Below are the code and all the weights of a small trained network. Each question names an input and a target symbol and asks about switching units off, where a switched-off unit gives its printed mean instead of its output.

import numpy as np


def w(rows, s, z=0):
    codes = np.array(rows[::2]) - 128.0
    scale = np.full(codes.shape[1], s)
    scale[-1] = z or s
    return codes * scale


def softmax(a):
    e = np.exp(a - a.max(-1, keepdims=True))
    return e / e.sum(-1, keepdims=True)


def log_softmax(a):
    a = a - a.max(-1, keepdims=True)
    return a - np.log(np.exp(a).sum(-1, keepdims=True))


def net(x, mask):
    ids = ['αελμφω'.index(c) for c in x.split()]
    T = len(ids)
    res = E[ids] + P[:T]
    u = 0
    for l in range(3):
        r = res
        for j in range(3):
            rows = slice(4 * j, 4 * j + 4)
            q, k, v = (r @ M[l][rows].T for M in (Q, K, V))
            z = softmax(np.where(np.tri(T) > 0, q @ k.T / 4**0.5, -1e9)) @ v
            o = O[l][rows]
            res = res + np.where(mask[u + j], z, o[:, -1]) @ o[:, :-1]
        u += 3
    return log_softmax(res[-1] @ U[:, :-1].T + U[:, -1])


Q, K, V, O = {}, {}, {}, {}
E = w([
[38,155,217,130,145,155],'α',
[65,129,78,88,96,96],'ε',
[214,254,133,71,160,151],'λ',
[212,118,136,216,168,74],'μ',
[109,92,112,161,165,191],'φ',
[128,73,149,48,139,126],'ω',
],0.014)
P = w([
[45,159,68,173,105,40],'0',
[114,146,110,123,253,146],'1',
[132,130,121,113,225,152],'2',
[147,123,134,104,164,161],'3',
[166,110,144,101,133,174],'4',
[179,91,149,95,102,183],'5',
[189,62,160,106,66,191],'6',
[194,50,166,110,41,201],'7',
[193,28,187,106,2,203],'8',
],0.0082)
Q[0] = w([
[79,143,60,189,111,84],'0.h0',
[186,85,155,96,189,196],'0.h0',
[159,118,80,199,22,42],'0.h0',
[80,175,71,127,114,39],'0.h0',
[166,83,138,151,110,59],'0.h1',
[167,93,229,140,170,148],'0.h1',
[156,122,113,157,135,2],'0.h1',
[108,102,102,157,70,104],'0.h1',
[58,147,95,135,108,162],'0.h2',
[35,125,74,117,115,161],'0.h2',
[64,118,81,124,42,67],'0.h2',
[180,66,154,92,126,122],'0.h2',
],0.0089)
K[0] = w([
[102,128,97,156,185,112],'0.h0',
[148,84,177,134,81,190],'0.h0',
[141,157,121,193,202,86],'0.h0',
[30,173,76,153,150,47],'0.h0',
[189,244,141,126,187,109],'0.h1',
[166,152,158,189,69,156],'0.h1',
[155,193,92,145,187,49],'0.h1',
[89,192,124,87,121,139],'0.h1',
[198,192,77,132,140,112],'0.h2',
[192,197,117,161,122,103],'0.h2',
[127,206,140,70,166,114],'0.h2',
[93,107,157,103,82,114],'0.h2',
],0.011)
V[0] = w([
[178,61,128,217,162,126],'0.h0',
[80,204,89,166,130,189],'0.h0',
[139,212,160,95,125,214],'0.h0',
[191,82,182,74,101,167],'0.h0',
[101,101,211,202,112,168],'0.h1',
[174,160,153,154,123,72],'0.h1',
[174,255,119,144,130,62],'0.h1',
[87,109,164,94,120,168],'0.h1',
[46,30,138,155,105,120],'0.h2',
[153,95,78,147,144,164],'0.h2',
[76,94,168,90,110,115],'0.h2',
[127,213,97,94,114,74],'0.h2',
],0.0071)
O[0] = w([
[221,89,78,169,153,111,173],'0.h0',
[157,190,126,184,12,158,97],'0.h0',
[126,143,211,111,79,214,254],'0.h0',
[154,43,210,45,204,167,248],'0.h0',
[141,185,228,153,100,191,141],'0.h1',
[101,95,187,166,190,77,116],'0.h1',
[134,100,162,162,145,52,121],'0.h1',
[169,154,136,98,110,173,108],'0.h1',
[2,106,188,159,143,125,172],'0.h2',
[85,140,40,142,171,168,167],'0.h2',
[99,77,213,122,139,125,130],'0.h2',
[164,159,120,70,125,57,72],'0.h2',
],0.0057,0.0017)
Q[1] = w([
[218,85,3,160,35,35],'1.h0',
[58,241,197,164,151,152],'1.h0',
[70,178,156,189,71,53],'1.h0',
[186,89,74,212,107,56],'1.h0',
[123,169,108,32,37,45],'1.h1',
[45,156,134,126,28,184],'1.h1',
[186,100,52,146,143,30],'1.h1',
[146,164,95,49,224,226],'1.h1',
[157,113,115,125,208,182],'1.h2',
[133,59,120,71,145,154],'1.h2',
[101,145,149,136,138,217],'1.h2',
[219,154,135,101,175,154],'1.h2',
],0.0059)
K[1] = w([
[68,169,102,182,98,60],'1.h0',
[254,167,110,93,151,147],'1.h0',
[171,192,134,164,183,52],'1.h0',
[82,147,23,143,99,35],'1.h0',
[123,161,235,135,236,68],'1.h1',
[173,94,118,190,142,129],'1.h1',
[83,179,159,120,131,122],'1.h1',
[233,119,138,80,126,189],'1.h1',
[136,112,119,150,52,131],'1.h2',
[120,145,161,110,80,199],'1.h2',
[129,102,99,89,59,121],'1.h2',
[108,96,153,160,84,111],'1.h2',
],0.0076)
V[1] = w([
[41,110,128,150,103,160],'1.h0',
[204,193,89,187,129,202],'1.h0',
[69,119,118,133,109,146],'1.h0',
[90,121,90,74,218,185],'1.h0',
[72,77,92,219,190,46],'1.h1',
[152,112,94,173,124,113],'1.h1',
[184,115,113,103,214,141],'1.h1',
[127,148,243,108,135,63],'1.h1',
[114,127,102,2,125,87],'1.h2',
[103,61,113,159,235,58],'1.h2',
[165,108,76,56,131,148],'1.h2',
[224,83,146,100,116,172],'1.h2',
],0.0052)
O[1] = w([
[107,88,30,173,50,177,155],'1.h0',
[188,221,178,221,201,206,132],'1.h0',
[120,116,51,117,54,136,147],'1.h0',
[103,104,14,87,193,234,250],'1.h0',
[201,185,98,96,128,10,113],'1.h1',
[198,204,177,111,152,162,113],'1.h1',
[141,110,122,65,210,195,201],'1.h1',
[14,131,192,90,127,25,71],'1.h1',
[223,177,117,67,92,178,64],'1.h2',
[87,153,25,165,160,126,226],'1.h2',
[255,86,113,78,124,93,67],'1.h2',
[206,68,170,124,146,38,7],'1.h2',
],0.004,0.0019)
Q[2] = w([
[93,158,74,76,91,164],'2.h0',
[121,172,196,192,182,212],'2.h0',
[158,173,189,65,21,156],'2.h0',
[164,167,175,125,159,202],'2.h0',
[145,67,151,164,89,114],'2.h1',
[100,106,70,130,48,84],'2.h1',
[162,121,99,88,195,156],'2.h1',
[150,129,110,164,132,102],'2.h1',
[99,116,141,206,200,153],'2.h2',
[112,188,160,113,103,124],'2.h2',
[168,204,167,125,106,204],'2.h2',
[82,129,186,96,184,254],'2.h2',
],0.0083)
K[2] = w([
[30,86,140,144,109,182],'2.h0',
[250,18,200,125,166,124],'2.h0',
[126,96,134,178,78,169],'2.h0',
[178,41,175,125,109,125],'2.h0',
[68,138,128,137,99,168],'2.h1',
[50,168,136,162,113,121],'2.h1',
[228,157,171,105,206,176],'2.h1',
[96,135,125,119,112,164],'2.h1',
[40,95,83,144,100,179],'2.h2',
[219,135,119,154,177,200],'2.h2',
[218,46,135,173,85,134],'2.h2',
[164,2,169,105,94,182],'2.h2',
],0.0075)
V[2] = w([
[137,171,156,80,115,167],'2.h0',
[181,172,154,143,74,139],'2.h0',
[134,100,108,84,166,150],'2.h0',
[102,128,135,65,105,97],'2.h0',
[101,146,140,133,103,120],'2.h1',
[113,129,246,155,167,115],'2.h1',
[158,180,103,112,145,111],'2.h1',
[128,124,119,116,121,73],'2.h1',
[146,144,119,108,196,83],'2.h2',
[141,152,189,160,131,69],'2.h2',
[183,198,145,132,123,113],'2.h2',
[118,136,208,62,125,111],'2.h2',
],0.011)
O[2] = w([
[201,134,75,117,197,104,48],'2.h0',
[243,211,139,150,129,177,74],'2.h0',
[97,81,109,69,155,129,99],'2.h0',
[113,169,148,37,147,27,68],'2.h0',
[160,181,96,147,101,124,127],'2.h1',
[50,127,52,255,128,132,82],'2.h1',
[137,48,99,31,94,129,197],'2.h1',
[130,135,140,137,48,101,81],'2.h1',
[54,79,175,137,212,137,131],'2.h2',
[82,215,193,191,140,128,2],'2.h2',
[171,178,194,136,195,173,44],'2.h2',
[98,234,108,96,225,36,54],'2.h2',
],0.0071,0.0055)
U = w([
[132,154,73,175,105,112,80],'α',
[168,133,176,110,70,105,1],'ε',
[166,159,153,136,193,131,130],'λ',
[68,116,254,142,124,175,95],'μ',
[168,100,108,156,76,191,130],'φ',
[83,79,90,123,155,94,226],'ω',
],0.0064,0.0031)

Each question gives the input, a string of symbols that net reads in full, and the target symbol t.
The units are the heads (4 rows each of Q, K, V and O). Each row of codes is followed by its name. A weight is (code - 128) times the scale printed after its matrix; where a second scale follows, it is the last column's (O and U).
mask holds one flag per head, layer by layer. A switched-off head (its flag False) gives its mean, the last column of its rows in O, instead of its output. The means were averaged over made-up inputs and are rounded, as every weight is.
A unit's drop is (log p(t) with every unit on - log p(t) with that unit switched off) / (log p(t) with every unit on - log p(t) with every unit switched off).
The circuit of an input: a set's keep is (log p(t) with only the set's units on - log p(t) with every unit switched off) / (log p(t) with every unit on - log p(t) with every unit switched off). Starting from all 9 units, units are removed one at a time, each time the one whose removal leaves the highest keep (on an exact tie, the one counted first), for as long as the keep stays at least 0.8.
circuit, biggest first: the units of the circuit, biggest drop first
most important unit: the unit with the biggest drop
heads that matter: for each layer, one digit per head in row order, 1 if its drop is at least 0.15 and else 0, layers parted by /
drop of u: that unit's drop, to one decimal
input α μ φ μ ε α φ φ ω, target ω: circuit, biggest first	[0.h0; 2.h2]
input φ ω ω φ λ, target ω: most important unit	2.h0
input μ ω α μ μ φ λ α μ, target μ: heads that matter	010 / 000 / 100
input λ ε ε μ ω μ μ λ ε, target λ: heads that matter	001 / 000 / 001
input ω ε λ φ μ λ μ ε, target ω: circuit, biggest first	[2.h0; 1.h0; 0.h1]
input μ μ λ λ φ λ α, target φ: circuit, biggest first	[1.h1; 0.h1; 2.h2; 0.h2]
input ω ω φ λ ω μ λ μ ε, target ω: heads that matter	100 / 100 / 100
input μ φ ω λ μ α φ α ε, target μ: circuit, biggest first	[2.h2; 0.h0; 1.h1; 0.h1]
input λ μ ε μ α μ, target λ: circuit, biggest first	[2.h0; 0.h2; 2.h2; 1.h2]
input μ λ μ λ μ φ μ, target μ: heads that matter	010 / 000 / 101
input ω α μ ε φ α μ, target ω: circuit, biggest first	[1.h0; 0.h0; 2.h0; 2.h2]
input φ μ ε, target φ: circuit, biggest first	[0.h0; 2.h2; 0.h2; 1.h0]
input φ λ λ, target φ: circuit, biggest first	[2.h2; 1.h0; 0.h2; 0.h0]
input φ μ α λ, target μ: most important unit	0.h0
input ε φ λ, target φ: heads that matter	100 / 000 / 001
input α ε φ λ λ ω ε λ, target ω: heads that matter	100 / 000 / 101
input α α ε, target α: heads that matter	100 / 000 / 010
input α φ λ φ φ ω λ φ, target ω: heads that matter	101 / 100 / 111
input α φ λ ω φ μ α α λ, target λ: heads that matter	111 / 011 / 101
input ε μ ε ε μ, target ε: most important unit	2.h1
input α α α, target α: heads that matter	100 / 000 / 011
input φ φ ε μ λ ε α, target λ: drop of 2.h2	0.4
input α ε α α α, target α: drop of 2.h1	0.4
input ε ε α ε, target ε: drop of 1.h0	0.1
input φ ε μ, target φ: drop of 2.h1	0.0
